In the rows, 128 means zero.
Here are made-up objects, facts about them, and rows of numbers that follow some of those facts. Name the object behind each unnamed row.

There are 3 kinds of fact about the objects: Φ, δ, η.
Φ: points at; δ: uses; η: is of sort
A | Φ AA | δ G | η 473
AA | Φ AF | δ AJ | η 936
AB | δ AQ | η 473
AC | δ AU | η 936
AD | Φ AF, E | η 936
AE | δ AJ | η 473
AF | δ AO, F, G | η 936
AG | δ AR | η 473
AH | δ AR, O | η 936
AI | Φ AA | η 473
AJ | δ AR | η 936
AK | η 936
AL | η 473
AM | δ AB | η 936
AN | δ AR, AJ, E, U, AU | η 936
AO | δ I, AH, AX, Z | η 936
AP | δ R | η 936
AQ | η 936
AR | η 473
AS | δ AC, AA | η 936
AT | Φ AN, AA | δ Z | η 936
AU | δ AR | η 473
AV | δ AD | η 473
AW | η 473
AX | δ A | η 936
B | Φ AO | δ AR | η 936
C | δ F | η 936
D | δ AR, R, AJ, B | η 936
E | δ AR, AJ | η 473
F | δ M | η 473
G | Φ P | δ AN | η 936
H | δ T, O | η 473
I | δ AJ, AW, AN | η 473
J | Φ E | δ AB | η 473
K | δ AL, E | η 936
L | Φ AI | δ AC | η 473
M | δ AR, AQ | η 936
N | δ AA | η 936
O | η 936
P | δ R, X | η 936
Q | δ AC, H, AA | η 936
R | δ G | η 936
S | δ N, AK | η 936
T | δ G | η 473
U | Φ AF, AA | δ AJ, O | η 473
V | η 936
W | Φ AF, AA | δ A, O | η 473
X | Φ E, AA | δ AJ | η 936
Y | δ E | η 936
Z | δ U | η 473

Some objects and their rows:
AV: [128  91 154 157  80 117 163  90 148 123 139 111 172 159 134 119 106 102]
AI: [122  91 155 152  69 117 158  86 149 120 142 106 175 154 140 117  92 107]
F: [138  82 132 166  92 122 146  94 200 117 155 105 177 203 128 113 135  96]
AM: [ 70 146 149 172  96 128 151  95 144 128 132 115 160 152 102 126 130  80]
V: [ 85 138 159 160  57 130 140  94 140 121 122 108 169 181 115 136 112  84]
AA: [116 128 134 178  69 129 122 114 121 114 106 160 150 153 108 145 158  62]
AE: [140  86 138 159  88 117 147 111 122 120 135 138 169 138 140 108 127  78]
D: [101 137 139 155  75 150 139 127 143 131 123 132 161 175 124 145 132  58]
X: [104 133 131 170  70 129 119 119 110 119 116 143 161 157 122 128 153  55]
C: [ 97 129 151 171  79 128 135 102 164 121 128 110 168 209 105 130 142  76]
AT: [ 91 141 175 168  88 125 135 101 138 127 123 121 179 196 103 119 129  81]
AJ: [111 149 134 154  76 165 126 147 129 136 128 151 174 165 138 149 133  53]
O: [ 79 149 161 141  58 135 141  97 125 111 120 131 171 178 114 127 117 117]
AX: [ 85 133 165 152  86 130 152 108 140 116 116 127 158 200 104 118 137  90]
S: [ 89 134 153 167  69 128 141  95 147 118 116 123 160 186 107 142 129  82]
U: [130 106 159 145  98 118 142 109 103 111 139 153 184 147 141  86 131 111]
L: [138  91 173 161  96 117 171  86 159 123 130 127 154 154 115 132 101 104]
AG: [137 103 148 143  95 152 166 118 164 136 154 126 176 161 150 134 100  95]

Name these rows:
A row may be one of the objects named above.
[101 151 149 147  83 169 146 134 163 140 137 132 172 184 130 157 117  72] => B
[115 126 136 176  72 131 121 113 123 113 104 157 144 156 105 143 160  61] => AA
[133 103 188 157 111 106 148  92 130 126 144 127 196 179 129  89 116 104] => Z
[138  86 155 162  89 108 146 105 114 132 137 120 177 148 142 106 112  65] => I
[139  80 135 168  94 118 148  94 195 120 156 105 179 198 130 111 138  99] => F
[ 85 149 133 165  87 156 144 119 187 135 153 116 179 188 122 143 132  76] => M
[ 77 107 148 149  77 131 175 123 140 123 105  94 129 197 116 125 134  52] => R
[ 88 117 158 160  83 126 149 113 155 125 116 103 156 213 108 126 137  70] => AF
[141 111 168 144 104 155 172 122 168 148 152 131 180 156 143 145  84  86] => AU
[118 100 160 134  90 128 174 100 139 100 131 143 156 158 122 108 118 139] => H
[104 143 200 175  93 137 162  94 149 140 106 135 150 172  85 163 104  77] => AC
[ 88 108 132 172 118 115 175  84 167 128 168 105 165 110 131 104 118 104] => AB
[103 144 176 160  91 142 139 131 108 152 117 128 175 170 122 133 114  37] => AN
[ 89 148 136 163  90 157 145 117 184 134 153 117 173 189 123 143 136  78] => M
[115 130 134 176  72 129 123 113 120 112 104 156 149 156 105 144 161  60] => AA
[121  94 154 137  93 123 172 105 140 105 136 133 164 163 128 103 117 126] => W
[ 69 149 145 164  66 132 144  86 153 124 139 102 170 158 115 135 116  89] => AQ
[105 143 196 175  97 134 161  93 149 139 103 132 148 173  85 164 102  77] => AC
[148 103 140 153  94 138 147 128 133 141 147 134 182 142 154 122 112  65] => E
[108 123 148 176  70 127 141  92 155 110 103 138 143 177  89 158 142  86] => N
[ 79 149 161 144  54 134 139  99 125 102 124 129 174 180 115 128 120 114] => O
[131 109 149 140  75 151 165 111 162 135 156 118 185 154 158 139  86  95] => AR
[ 84 135 166 154  88 132 150 109 142 117 118 123 161 199 105 122 138  89] => AX
[126  89 157 154  80 115 160  89 153 119 140 111 172 160 131 119 105  99] => AV
[ 92 158 161 140  84 162 144 126 142 123 131 150 178 187 118 135 126 107] => AH
[ 79 112 170 150  86 130 170 127 121 133 105  98 141 193 113 121 124  41] => G
[ 95 142 180 165  90 123 135 103 143 128 128 119 184 211 104 113 138  80] => AO

The same objects again, as new rows of numbers:
Named rows:
AQ: [122 108  63  79 124 150 169 117 138 161  83 125  87 125]
M: [121  41 117 108 105 162 155 102 140 151 119 108 131 128]
AB: [133 174 125  69 108 159 144 171 155 154 118 124  73 162]
R: [141  93 104 119 132 125 150 103  90 143 147 145 151 102]
P: [136  69 133 139  97 143 139  98  88 110 130 134 177 105]
D: [143  63 133 131  71 157 140 105  76 103 107 156 184 113]
B: [140  78 109 148 114 112 152  96  79 155 148 145 166 113]
AV: [134 190 168 127 152 171 158 163  65  91 128  91 105 159]
AD: [107  95  92 148 141 112 141 110 167 146 119 101 106 153]
O: [140 103  87  98 169 109 145  93 152 149 137 143 148  89]
U: [153 146 177  82 119 141 122 137 173 107 170 144 162 119]
H: [152 167 179 107 134 139 127 142 127  90 156 148 159 120]
L: [146 166 184 147 130 125 114 143 125  91 158 135 159 145]
AC: [132 128  97 112 166 104 146  86 105 102 113 144 170 127]
AW: [154 171 153  77 132 122 135 140 168 131 159 173 133 112]
AA: [129 135 104 137 182 113 149 102 115  81 117 153 159 106]
K: [135  45 141 118 115 154 137  98 101 103 114 117 168 119]
S: [119  92 143 181 142 134 133  96 123  75 114 131 167 148]

Name these rows:
Some rows may be objects named above.
[148 101  94  95 125 138 153  98 101 142 135 160 161  86] => G
[138 107 123 163 129 143 154 101  39 112 147 164 174  90] => AN
[157 182 118  58 169  80 136 136 173 180 202 149 118 116] => AR
[128  59 118 131  60 160 150 105  96 154 122 120 132 122] => C
[142  44 143 111  53 170 139 104  84 117 115 126 172 116] => AF
[138 145 149  96  69 155 135 167 133 151 144 102  99 177] => J
[126 108 126 168 174 112 139  97 121  80 115 134 159 141] => N
[147 120 185 122  87 126 106 139 154 135 194 139 160 128] => I
[156 105 198  73  99 159 117 145 115 102 163 122 168 125] => W
[149 164 160  92 151 121 132 139 157 104 161 148 148 121] => AU
[130 180 122  75  96 167 148 166 163 157 123 122  71 148] => AB
[121 115 119 156 160 113 132 102 140  83 121 133 159 138] => N
[144 120 183 120  92 123 111 135 148 125 194 145 157 126] => I
[144  91 100 102 119 133 144  94 143 108 107 153 164 102] => X
[145 147 150  78 108 161 139 151 136 149 166 130 111 133] => F
[101  60 108 150  68 147 140 113 115 176 130  88 105 162] => AM
[147 114 191 116  86 120 111 144 156 135 188 145 155 130] => I
[108  38 107 161  62 147 144 115 124 173 128  84 103 165] => AM
[132  36 130 144  76 133 124  95 115 149 162 138 174 105] => AO

The same objects again, as new rows of numbers:
Some rows with their names:
AB: [170 115 127 128 135 160  78  88 102 108 120 147 158 120 114 131 134 126
 174 112 158 133 150 126 134 136 107  76 123  94 122 142 126 158  82  84
 114 118 208 124 152 142 151 133 137  98 133 103 156 130 180 108  55 161
 159 101  44 147 146 132 139 170 113 164 155 149  91 147 160 113 112  28]
A: [129  99 114 139 132 151 120 125 162  80 116 153 125 126 146  88 141 112
 130 127 134 130 129 137  79 158 125 154 125 107 149  71 139 102 156  82
 118 119 160 108  93 121 139 122 145 102 154 124 156 150 153 134 159 124
 164  87 111 128 127 111 109 156 138 120 133 124 165 141 146 100 136 109]
O: [113 111 138 121 131 105 153 116 121 125 170 105 113 128 120 103 129 142
 179 156 110 142 135 155 105 138 160 114 128 172 186 168 145 157 185 123
 134 139  76 129 141 124 121 138 153 110 148 127 153  83 122 152 120 120
 133 163 188 136 132 122 107 122 136 104 139 135 140 136 117 118 151 177]
C: [ 86 134 113 118 126 126 140 121  91 115 102 110 135 163 137 129 134 134
 147 124 122 137 132 101 148 107 126 112 132 142 135 148 144 171 141 148
 142 123 103 132 156 136 114 122 134 137 121 127 145 115 128 103 130 133
 116 167 120 138 118 132 121 131 121 190 136 141  78 108 106 151 102  99]
T: [133 110 119 140 131 151 113 127 155  92 109 148 131 113 147 103 139 107
 102 120 137 127 119 136  90 150 128 152 122  96 130  79 126 101 144  90
 111 117 171 115 103 125 143 128 133 109 151 124 143 164 147 139 152 128
 157  93 105 125 119 118 122 150 135 112 126 116 164 147 141 106 143 114]
AD: [174 162 105 102 116  95 122 116  80 164  88 158 119 130 115 159  93 175
 245 151 129 112 207 109 156 142 109 130 135 165 177 180 113  87  88 140
 122 135  80 152 235  89 148 111 152 152  92 140 138  34 116 103 114 115
 137 107 200  85 150 102 122  82 129 117 140 145 113  96 163  81 163 155]
AW: [154 103 137 141 133 145 121 127 175 109 150 150 127 118 122 101 135 116
 121 125 136 130 127 155  87 157 121 131 126 107 133  94 129 100 134  90
 119 127 168 108  84 125 147 133 133  98 141 122 125 147 151 136 121 129
 154  86 108 129 144 117 116 155 139  95 133 128 177 148 158 106 124 126]
X: [111 135 139 124 129 109 154 133 142 153 164 111 123 142 113 126 123 136
 124 140 114 133 127 134 150 120 131 126 131 155 129 147 130 133 143 156
 143 142  93 127 116 130 112 133 121 139 117 131 114 109 107 134 126 124
 103 149 156 128 136 130 123 115 135 118 125 132 136 119 114 146 115 170]
Z: [135  93 120 140 133 152 123 124 167  94 119 152 123 128 141  93 140 111
 123 128 136 129 127 141  82 155 120 147 124 102 140  67 134  97 152  91
 118 120 164 110  88 122 146 123 140 100 149 123 144 153 152 131 148 125
 157  88 109 128 133 115 112 158 140 114 132 125 167 141 152 106 130 113]
AP: [ 99 135 121 127 126 112 153 139 138 141 129 115 123 155 129 133 127 134
 117 132 115 130 124 115 154 112 125 143 136 147 121 123 135 126 146 160
 147 133  96 130 123 122 112 126 120 149 115 133 117 118 113 120 152 117
 101 145 148 126 126 128 119 116 134 148 122 131 122 107 110 148 106 150]
AQ: [141 127 135 111 131 114 119  88  73 140 163 102 144 137 103 129 126 149
 203 138 129 151 151 133 162 119 134  48 129 162 156 213 140 208 129 128
 141 133 112 137 175 141 124 140 144 112 127 111 162  83 143 117  41 148
 128 175 115 155 147 143 132 138 116 167 161 158  67 129 127 143 103  99]
E: [158 105 145 143 137 144 118 128 188 135 172 149 133 115 109 115 131 115
 101 120 139 125 122 156 113 148 111 117 129 100 101  91 124  88 107 108
 124 132 181 108  66 128 139 135 116 106 130 118 103 149 145 143 107 130
 137  82  91 130 155 127 131 153 142  94 130 127 178 150 161 121 104 133]
G: [102 117 132 120 130 110 162 125 129 126 156 107 121 148 121 104 132 137
 161 146 113 146 131 140 122 129 146 119 130 171 167 152 145 158 176 135
 143 135  78 127 129 122 116 130 146 118 138 130 145 102 119 135 132 118
 124 158 170 138 129 125 108 125 135 124 138 136 130 127 111 133 130 172]
AL: [180 112 149 140 139 140 114 121 186 149 184 155 130 114  96 123 124 123
 120 122 141 125 135 160 124 154 107 114 130 106 105  99 117  88  95 106
 123 136 183 111  75 126 149 136 118 106 121 119  99 138 142 140  89 131
 141  72  98 123 168 122 128 153 140  90 131 132 180 145 172 118 104 138]
H: [135 115 123 141 125 150 113 135 149  87 101 147 128 106 154 119 141 104
  91 113 138 120 107 130  74 144 130 164 120  87 121  72 124  97 130  93
 106 114 173 118 105 131 140 124 127 116 152 128 139 176 141 138 161 130
 156  97 107 124 109 120 128 141 123 111 121 108 156 145 136 106 156 102]
K: [114 149 136 126 125 118 147 148 148 166 145 115 124 148 117 144 121 135
  94 132 121 129 120 117 178 106 116 133 135 146  95 139 125 119 109 179
 145 138 106 132 110 125 112 123 106 157  97 135  89 122 101 121 134 120
  87 141 135 126 133 137 131 114 135 142 116 129 125 106 120 161  91 159]
AX: [ 84 121 106 120 127 114 153 128 119 113 115 111 119 158 143 106 135 133
 145 142 110 139 129 118 127 124 139 143 130 154 163 123 145 150 181 139
 141 126  79 132 140 121 112 122 144 130 134 135 153 112 117 119 166 113
 120 156 162 129 119 117 109 120 133 151 131 132 111 115 106 132 129 148]
AU: [164 114 147 141 135 146 110 126 163 122 158 146 133 100 123 118 133 112
 104 121 141 126 114 156  95 147 127 119 124 103 117 101 122 110 115  94
 114 131 178 112  87 134 140 139 121 105 144 120 120 157 140 148 117 136
 147  95 103 134 140 129 132 152 135  89 127 119 169 158 148 110 135 123]

Rows to name:
Some rows may be objects named above.
[191 156  91 127 117 147  87 127 125 129  35 200 125 121 139 161 104 141
 182 122 154  96 194  97 130 155  81 168 131  85 126  84 100  23  52 107
 102 116 171 137 187  97 170  96 138 146  96 137 120 108 143  87 149 121
 164  35 123  77 143  99 131 118 129 128 125 130 148 107 193  67 160  94] => AV
[172 112 124 128 134 160  76  85 101 102 118 147 153 119 117 131 134 126
 172 113 159 130 154 127 127 136 108  72 122  92 121 138 126 154  80  81
 118 116 207 127 143 145 150 131 137  97 132 107 154 132 170 103  52 161
 162  99  41 145 144 134 144 175 114 168 156 150  89 148 159 113 105  30] => AB
[154 158 150 119 119 107 125 134  71 153 135 106 123  91 128 166 115 136
 121 131 118 116 117 128 124 113 159 121 122 143 129 183 111 157 113 138
 113 131  97 149 168 133 117 140 116 150 133 136 120 119  89 157 117 133
 123 163 172 123 106 146 154  91 110  94 116 110 115 135 103 126 184 161] => N
[135 125 137 112 133 115 117  87  71 132 162 102 144 139 102 134 125 152
 205 140 127 151 152 129 163 121 133  53 126 156 159 201 142 208 127 126
 141 135 113 138 174 143 124 139 143 113 127 111 157  80 142 119  48 148
 131 168 118 152 147 143 131 138 119 170 159 160  65 129 124 138 108  94] => AQ
[138  97 119 136 134 154 106 107 143  92 119 145 145 131 128 101 142 117
 145 121 143 132 136 135 108 146 113 114 123 106 134  97 135 139 128  86
 120 116 181 115 109 132 147 128 140  96 142 113 154 151 177 117 110 145
 159  99  70 141 137 124 124 170 129 151 145 137 129 145 152 117 108  68] => F
[138 101 126 142 133 150 120 132 178 103 132 150 129 120 138 102 139 108
 106 120 136 127 115 140  89 151 118 148 126 104 125  73 127  95 140  99
 121 125 169 110  73 123 140 127 128 109 143 125 132 166 145 136 149 126
 147  92 103 130 133 120 118 152 139 109 127 122 167 142 148 113 129 123] => U
[184  84 158 136 143 138 113 105 178 128 216 144 135 103  93  94 131 126
 159 136 134 138 138 185  93 166 130  80 124 120 148 126 130 128 133  73
 120 142 167 105  67 126 151 153 139  76 150 113 137 115 160 160  63 140
 159  87 107 144 172 124 119 167 144  72 147 139 182 172 168  98 119 138] => AR
[106 112 103 143 127 159 125 142 158  78  76 154 125 136 163 103 143 102
  90 113 137 122 111 115  88 140 118 182 126  90 121  45 131  85 144 102
 117 106 174 115 100 126 140 113 130 123 143 129 144 182 150 116 192 120
 151  90  98 122 108 110 121 149 133 141 117 115 151 136 135 111 134  93] => W
[167 119 121 129 133 159  75  87 104 108 115 149 155 115 115 133 133 123
 173 107 159 126 150 130 137 138 104  74 124  93 123 138 127 160  88  86
 116 113 206 122 149 139 154 130 135 100 133 103 154 135 177 105  54 162
 162  99  41 148 146 135 144 171 112 164 155 151  91 148 161 111 109  31] => AB
[141 113 131 144 133 156 114 132 173 116 132 150 133 126 129 117 138 109
  86 108 143 124 117 134 125 137 108 141 128  90  93  80 123 101 104 113
 124 123 187 110  75 132 137 128 113 119 130 118 109 174 147 121 126 134
 133  82  71 128 136 126 133 156 132 129 121 123 153 142 147 133 100  99] => AG
[171 113 125 129 134 160  78  88 103 101 114 148 158 121 118 132 133 125
 169 113 157 130 150 126 129 138 106  75 123  93 122 144 126 159  79  86
 116 117 210 124 150 139 150 131 136 100 134 106 152 129 176 106  57 161
 160 104  42 149 145 134 145 167 112 168 156 149  88 146 162 110 105  34] => AB
[163 109 147 140 133 147 108 125 158 120 154 147 132  99 118 119 134 112
 100 118 138 127 113 156  95 146 126 125 124 102 112  96 119 110 112  92
 115 126 178 114  80 132 144 137 122 105 142 121 121 165 145 151 110 136
 146  92  97 130 140 130 129 151 131  92 126 120 172 159 148 114 132 125] => AU

